What each symbol does to the nodes:
at | fi su fo
MH | PZ LS DP
DQ | MH RM QF
CL | QL DJ NS
JD | SM BT HN
DJ | BH JR TN
JB | RM SL HG
GF | SJ QL JJ
HN | BS TD LH
GM | QC FM BT
FP | HG PJ SG
RD | DL LL RQ
PQ | LJ JJ GM
HG | MP FZ TJ
JH | DG GQ CL
DT | DQ JB TP
HB | PQ SN PG
BT | PR MM TD
SM | LD PR BS
BF | LH CM RM
RL | LG BM PZ
JN | RL LH MH
FG | CG SQ RC
RC | PC DC FR
PR | CD JD JF
DC | JL CQ HS
SN | JJ NS JP
DZ | CM PZ SL
SG | TJ CJ DG
QL | TQ BH HB
SQ | FF JC DC
FR | JH HS JR
PB | TD LG CM
PC | SG JL JH
QQ | SL DP PJ
BH | GF CL SN
JC | FG TJ CQ
ZN | DZ MH QQ
MM | JD DL LP
LJ | DJ GL QC
LH | BM DS LS
DG | QP SR QL
CF | BF DZ JB
TD | JF LP DS
SL | DT SF FZ
QC | TN NL PR
LS | ZN DQ QN
SF | JB QQ FP
QP | DC HH TQ
RM | LS DT MP
HH | CQ DG GF
BM | RQ JN ZN
BS | RD JF BM
JF | LL HN JN
CD | JP SM LL
QF | DP MP FG
RQ | PB RL DZ
CJ | RP PC SR
LD | PG CD RD
RP | JC SG HH
CM | DS CF DT
TJ | SQ RP QP
DL | BT CZ PB
DS | JN BF DQ
GQ | SR FR DJ
CQ | RC QP SJ
JR | CL LJ FQ
PJ | FZ CG CJ
DP | SF QN CG
TN | SN FQ CD
HS | GQ SJ LJ
FQ | NS QC SM
NL | FQ GM JD
TP | QF HG JC
JJ | GL HB FM
JL | CJ RC GQ
PZ | CF ZN SF
CG | FP FF PC
TQ | HS GF PQ
CZ | MM RD LG
LG | LP RQ CF
FZ | TP FP RP
FM | NL PG MM
SJ | FR TQ GL
SR | HH JH BH
MP | QN TP SQ
PG | GM JP DL
NS | HB TN LD
FF | PJ FG JL
JP | FM LD CZ
GL | JR PQ NL
QN | QQ QF FF
LP | HN PB BF
LL | CZ BS RL

The rows follow the links: the fewer symbols apart two nodes are, the more alike their rows tend to be.

Each row is also shifted at random along 3 hidden directions that mean nothing.

Each row, then its node:
[ -50,  580, -376,  421,   11,  142,  686,  205, -202,  -37,   60,  203,  807,  -54,  152,  401, -263,  270, -789, -204, -121,  483, -148, -658,  153, -513,  -26,  242,  178,  402, -383,  158, -441,  362, -515, -549,    4, -100]; node NL
[ 390, -452, -118,  398, -262,   96, -236,  -11,  295,  491, -476,  230,  169, -343, -282,  -61,    9, -391, -264, -387, -223, -374, -369,  393, -703,  231,  360, -140, -208,  -69, -117, -130,   34,  -28,   16,  296,  237, -412]; node QN
[ -99,  110, -265, -306, -112,   77,  466, -169,  -62, -548,  134,  598,  483, -368,   35,   46,   48, -288,  -65, -363, -194,  357,  582, -714,  345,   27,    2, -440,  631,  856,  256,   -5, -396,  147,   -3,  147, -100,    2]; node JD
[ 115,  -95, -142,  142,   61, -139, -300, -739,   66,   80, -306,  386,   19,  350, -620, -430,  182,   51,  184,   13,  131,  314,  252, -596,  347, -417,  539, -225,  148,  168,  283,  209,   61, -295, -228, -207,  340,  122]; node JF
[-403, -324,  490,  436, -324,  186, -138,  146, -644,  394, -272,  -37,  265,   91, -299, -612,  434, -308, -144,  486,  104, -150, -351,  204, -785,   20,   89, -261, -211,  -68, -183, -271,   39,  158,  -56,  150, -111,   33]; node DT
[-639, -287, -287, -144,  231, -316,  -87,  501,  360, -102,  224, -123, -489, -210,  -35,  742,  -47,  474,   -4, -317,   85,  537,  301,   74,  118,  550,  -64,  347,   91, -230,  270, -849,  175,   89,  245, -547, -451,  272]; node JR
[-651,  284, -291, -297,   76, -352, -101, -395,  313, -179, -208,  547, -168,  -15, -696,  164,  241,  128,  552,   32,   89,  367,  519, -602,  217,  -12,  428, -505,  227,  263,  517,  146, -174,   53,  -98,  105,   72,  -85]; node RD
[-920,  -60,  408,  -76,  562,   69,  385, -360, -148, -329,  500,   91,  501,  -48,  407,  151,  514,  -97,   35,   62,  103, -518,  -30,  207, -199,  -32,   90,  -90,  -99,  235, -192,  611,  177, -795,   55,  226, -130,  -43]; node DS
[-222,  395, -307, -230,   56,  344, -227,  257,  414,   42, -247, -407, -495,  -93,  283,  -19, -623,   46, -533, -123,   63, -609,  270, -178,  525, -241, -325, -195,  -81, -408, -184,    4,   40,  105,   29,  -40,   92,  -94]; node DG
[ 340,  502,   14, -496, -216, -200,  797,  129, -394, -265,  524,  506, -481, -144, -186,  472,  269,  -51,  304,  -85, -194,  399,  209,  224,  293,  128, -238, -152,  120,   89, 1110, -114,  118,  -50, -400,  312,  308, -404]; node CD
[ 758,  -73,  135,   97,   -2,   23, -377, -287,  168,   11,   84, -446,  473,  -58,   88, -287, -280,  120,  482,   -4, -249,  -92, -474,   94, -132,  172, -338,  393,  110,  123, -665,  405, -547,  351,  377,  338, -360,  -78]; node FF
[ 180,   82, -447,  104,  235, -369, -119,  483,  183,  -67,  -80,   88, -354,  183,  -24,  714,  -75,  255,  -63,  -61,  111,  527,   58,  -51,  -59,  409,  152,  225,  230, -267,  122, -490,  258,  216, -137, -847, -181,  385]; node JJ
[-417, -453,   64, -147, -111,   75,  222,  427,  409,  -71,  248, -614,   -7, -614,  185, -167, -286,  268, -472, -514, -104,  461,  307, -376,  491, -185, -286,  581,  187,  -16, -119, -420,   14,  -67,  384, -109, -339,  157]; node GF
[-600,  628, -254, -360,  -32,  384, -353,  244,  172, -150, -179, -287, -408,  332,  373,  201, -594,   11, -344,  335,   46, -747,  175,  321,  295,  129, -479, -396, -368, -213,  -67,  -65, -101,  181,   58,  -56,   51,  -34]; node QP
[ 122, -175, -279,  117,   86, -386, -220,  597,  261, -186,   30,   86, -443,  102,   63,  700,   88,  333,   28, -177,   59,  591,   97,  115,   64,  556,   79,  190,   25, -266,  217, -728,  443,  171,   34, -766, -199,  406]; node GL
[-289,  699, -495,  359,  177,   88,  283,  335, -327, -130,    6,  267,  394,  370,  -42,  530, -119,  109, -529,  211,  -12,  413, -313,    9,  -50, -200, -181,  193,  140,    5, -378,   74, -266,  334, -454, -810, -192,  216]; node TN
[-251, -218,  123,   59,  488, -147,  329, -310,  142,   -9,  393,  182,  110, -171,  426,  395,  397,  248,  100, -252,  160, -338,   62,   89,   67, -118,  543, -137, -196,   62,  154,  345,  342, -802, -104,  212,  389, -203]; node JN
[  12,  285, -298, -215,  -83,  619, -506,  114, -104, -182, -358, -333,    6,  480,  503, -292, -667, -257, -353,  382,  200, -588,  190,  182,  336,    2, -445, -447, -258, -122, -276,  -50, -136,   74,  187, -127, -155,  226]; node CQ
[-801, -319,  576,   90,  322, -134,   91,  337, -129,  255,  160, -226,  265, -283,  -71,  -24,  467,  -75,  189,  198,  203, -161,   -3, -205, -587, -125,  286, -347,  101,  174, -355,  276, -170,   98,   80,  339, -400,   95]; node ZN
[-492,  447, -519,  206,  369, -231,  116,  503,   73,  -50,  -43,  197,  -74,  277,  -29,  840,  -84,  305, -242,   61,  -56,  476,  -72,   56, -154,  201,  171,  235,  -38, -189, -116, -334,  -97,  367, -304, -852, -100,  218]; node SN
[ 152, -582,  543,  380, -141,   17, -219,  322, -228,  556, -147, -248,   18, -181, -363, -406,  424,  -68,    4,  307,  292,  -34, -126, -133, -752, -254,  472, -325, -114, -130, -113, -271,  161,  186,  -68,  233,   65,  142]; node RM
[ 310,  295,  -47, -271,  -97, -275, -261, -456, -133, -254, -189,  688, -353,  174, -542, -331,  340, -316,  526,  152,  170,  375,  431, -290,  168,   46,  258, -336,  521,  206,  578,  100,  210,  150,  -58,  -43,   -5,  342]; node CZ
[ 328,  723, -306,  306,    6,  -52,  524,  406, -283,   66,   69,  137,   31,  165,  -22,  516, -102,  175, -429,   27, -135,  454, -211, -106,   20, -368,   -5,  325,   83, -122,   61,    4,  -14,  326, -614, -594,  211,  -49]; node QC
[  64, -301,  433,  -95,  618,  -41,  192,  -21, -159,  -49,  396,  -11,  207, -224,  369,  119,  564, -141,   87,  -48,  219, -429,  110,  -72, -387, -166,  368, -260,   96,   87, -244,  603,  380, -814,  -16,  223,   48,   14]; node BF
[ 629,   43, -152,  -63, -252,  545, -566, -136, -366, -169, -187, -292, -115,  671,  531, -388, -545, -189,  -74,  665,  324, -355,   42,  532,  278,  292, -460, -438, -337,   47, -133, -406, -254,  119,  302, -177,  -75,  315]; node JL
[ 701,    8, -149, -385, -233, -218,  431,   28, -118, -157,  325,  521, -243, -275, -153,  274,  247, -214,  174, -343,   -5,  413,  563, -330,  404,  111,  127, -286,  424,  376,  677, -107,   33,  -28, -154,  292,  219, -145]; node PR
[-334,   91,   39,  225,   65,   72,   92, -891, -313, -100, -173,  314,  217,  613, -238, -428,  212,   67,   59,  237,  120,    6, -132,  205,  210, -384,  338,   98, -273,   26,  201,  368,  371, -730, -244, -154,  454,   98]; node PB
[1287, -227,  -92,  227, -122,  157, -283, -320,   70,  100, -252,  167,  283,  -67,  -15, -487,  -91, -790,  -24, -482, -373, -406, -663,  423, -638,  244,  -62,  205,  273, -104, -413,  464,  178,  -88,  236,  193,  -15, -161]; node HG
[-325, -293,  606,   35,  462, -293,   81,  330,   40,  127,  510,  -99,   36, -295,  100,  188,  620,  -19,  405,  163,  257, -270,  148, -108, -533, -155,  391, -298,   91,  -38,  -24,  471,  148, -191, -102,  470,  -28,    2]; node DZ
[ -72, -106,  -92,  156, -188,  137,  -38, -199,   74,   72, -343,  194,  238, -184, -201,  143,  -97, -590, -152, -333, -409, -480, -609,  684, -809,  449, -151,  150,  -56, -183, -267,  238, -140,   44,  167,  359,   24, -378]; node MP
[-311,  148, -494, -392,  151,  114, -448,  210,  500,  109, -139, -436, -589,  -12,  342,  690, -669,  403,  -57,  252,   95, -722,  448,  115,  420,  193,  -33, -495, -565,  -63,  -41, -432, -324,  224,   94,  179,  279, -115]; node DC

Start here and follow the symbols in turn, left to right. Where do you end up?
Answers are names.
[-316,  124, -269, -185,  129, -115, -278, -489,  144, -171, -321,  516,  130,   79, -613, -272,  183,   21,  238,  -99,   28,  288,  490, -869,  297, -363,  643, -478,  294,  417,  129,  169, -204,   15, -125,  -88,  120,   67]
su fo: BM
[ 103, -262,  -66,  339,  429, -107,   68, -659,   44, -150,  118,  269,  240,  134,   60, -145,  265,  221,   -9, -229,  189, -138,   52,  -71,  407, -500,  637,  -39, -333,  192,   29,  253,  390, -941, -293,  -89,  571, -168]
fi fo fi: DS
[-667, -513,  552,  325,   20,  -80,  -68,  403, -271,  477,  -43, -176,  181, -358, -350, -263,  390,   53,  131,  345,  218,  -84,  -67, -262, -707, -113,  403, -374,  -74,   19, -200, -174, -148,  208,   78,  324,  -30,   60]
su fi su: DQ
[-187, -287, -110,  411, -308,  120,   44, -133,  -73,  403, -482,  172,  136, -127, -327,  -51,  159, -367, -300,  -85, -210, -379, -489,  525, -793,  333,   75, -150, -277,  -30,  -43, -242,  -40,   59,    5,  299,  190, -357]
fo su su: FG
[ 143,  111, -121, -209,   17,  514, -296,  260,  480,  -29, -363, -477,  170,  -66,  428, -581, -760, -137, -954, -318,  118, -528,  260, -394,  514, -487, -281,  -30,  132, -201, -493,  136,   61,  -44,  118,  -41,  -86,   36]
su su su: FR
[ 743,  162,   78,   84, -173, -101, -260, -213,  139,   62,   16,  -70, -196,  -99, -154,  -42,  -10, -374,  458, -166, -374, -305, -638,  715, -529,  292, -256,  463,   68, -306, -262,  564,  -65,  184,  166,  521,  -61, -295]
su fo: CJ
[ 312,  362, -406,  375,  272,  -21,  204,  396, -137,  -62, -198,  201,   78,  402,   37,  447,  -83,  115, -473,   41,  116,  432, -157,  -95,  -56,  -36,   67,  327,  162, -167, -218,  -40,   46,  376, -413, -971,  -57,  280]
fi fo: PG
[1126,  -93,   46,  204, -193,   89, -213, -180,  143,  125, -133,  152,  124, -111,  -36, -300,  -77, -549,  203, -271, -387, -399, -701,  488, -477,  291, -238,  290,  217, -155, -432,  548,   11,  150,  324,  228,  -77, -259]
su fo fi: TJ
[-231, -694,  -64,  610, -276,  379,  -41,   39,  -47,  455, -674,  104,  610, -291, -169, -261, -144, -232, -595, -339, -277, -247, -365,   14, -710,   34,  295, -392, -155,  218, -412, -328, -241,   81,   16,  238,   39, -379]
fo fo su: PC
[ 248,  277,  -77, -204, -172,   -6,  663,  -61, -490, -382,  276,  444,  291, -261,   81,   71,   48, -227,  -34, -263, -174,  330,  320, -278,  354,   29,  -41, -288,  387,  573,  466,  -83, -254,   19, -132,  146,  -78,    1]
fo su: JF
[ 638,  499, -436,  378,  132,  -25,  349,  407, -303,   16,  -54,  258,  228,  269,   95,  204, -117,   24, -581,   73,  -77,  419, -212,  -39,  -11, -370,   -4,  288,  117,   25, -160,  -13,  -62,  413, -561, -751,   12,  121]
fi fi fo: PG
[-397, -653,   24,  577, -320,   60, -106,  221,  279,  557, -510,  -16,  159, -560, -349,  172,  -55,   44, -196, -218, -177, -288,  -91,  -60, -717,  143,  667, -482, -391,  -22, -163, -523, -224,  108,  -76,  443,  342, -431]
su fi su: SF
[-208, -333,  403,  -23,  533, -210,  209,  111,  -26,   17,  434,  -99,   61, -342,  234,  183,  539,  -32,  282,   63,  369, -372,   73,  -13, -376,  -28,  373, -196,   76,  -39,  -92,  565,  325, -610,   27,  361,  -22,  -77]
su fi: BF
[-453,  507, -269, -372,   52,  282, -314,  486,  451,   59, -204, -345, -658,   78,  323,  285, -760,    4, -287,  181,  142, -633,  199,  100,  379,  -43, -377, -290, -311, -368,   -2,   84,   -4,   23,   67,   39,  183, -182]
fi fi: RC
[ -47,  228, -511,  150,  247, -349,  -22,  608,  218,  -77, -104,  161, -318,  133,  -76,  889,   82,  342, -179,  121,    4,  529,   25,  -48,  -98,  337,  238,  198,  150, -277,  -47, -384,   -6,  400, -184, -865, -113,  361]
su fo su: LD
[-323, -478,  592,  247,  138,   80,    6,  257, -376,  421,    2, -267,  372, -178, -224, -441,  568, -186,  164,  354,  274, -114,  -97, -354, -664, -250,  387, -379,   23,   93, -231,   46,   -3,  164,  -39,  299, -211,  130]
fo fi: QQ
[ 148,  236, -155, -386,  -78, -122,   75, -345, -153, -274,   17,  610, -107,  -65, -264, -103,  287, -434,  273,  -79,   43,  278,  430, -376,  360,   72,  169, -466,  620,  408,  583,   23,   -4,   69,  -38,  145, -135,  138]
fo su su: LG
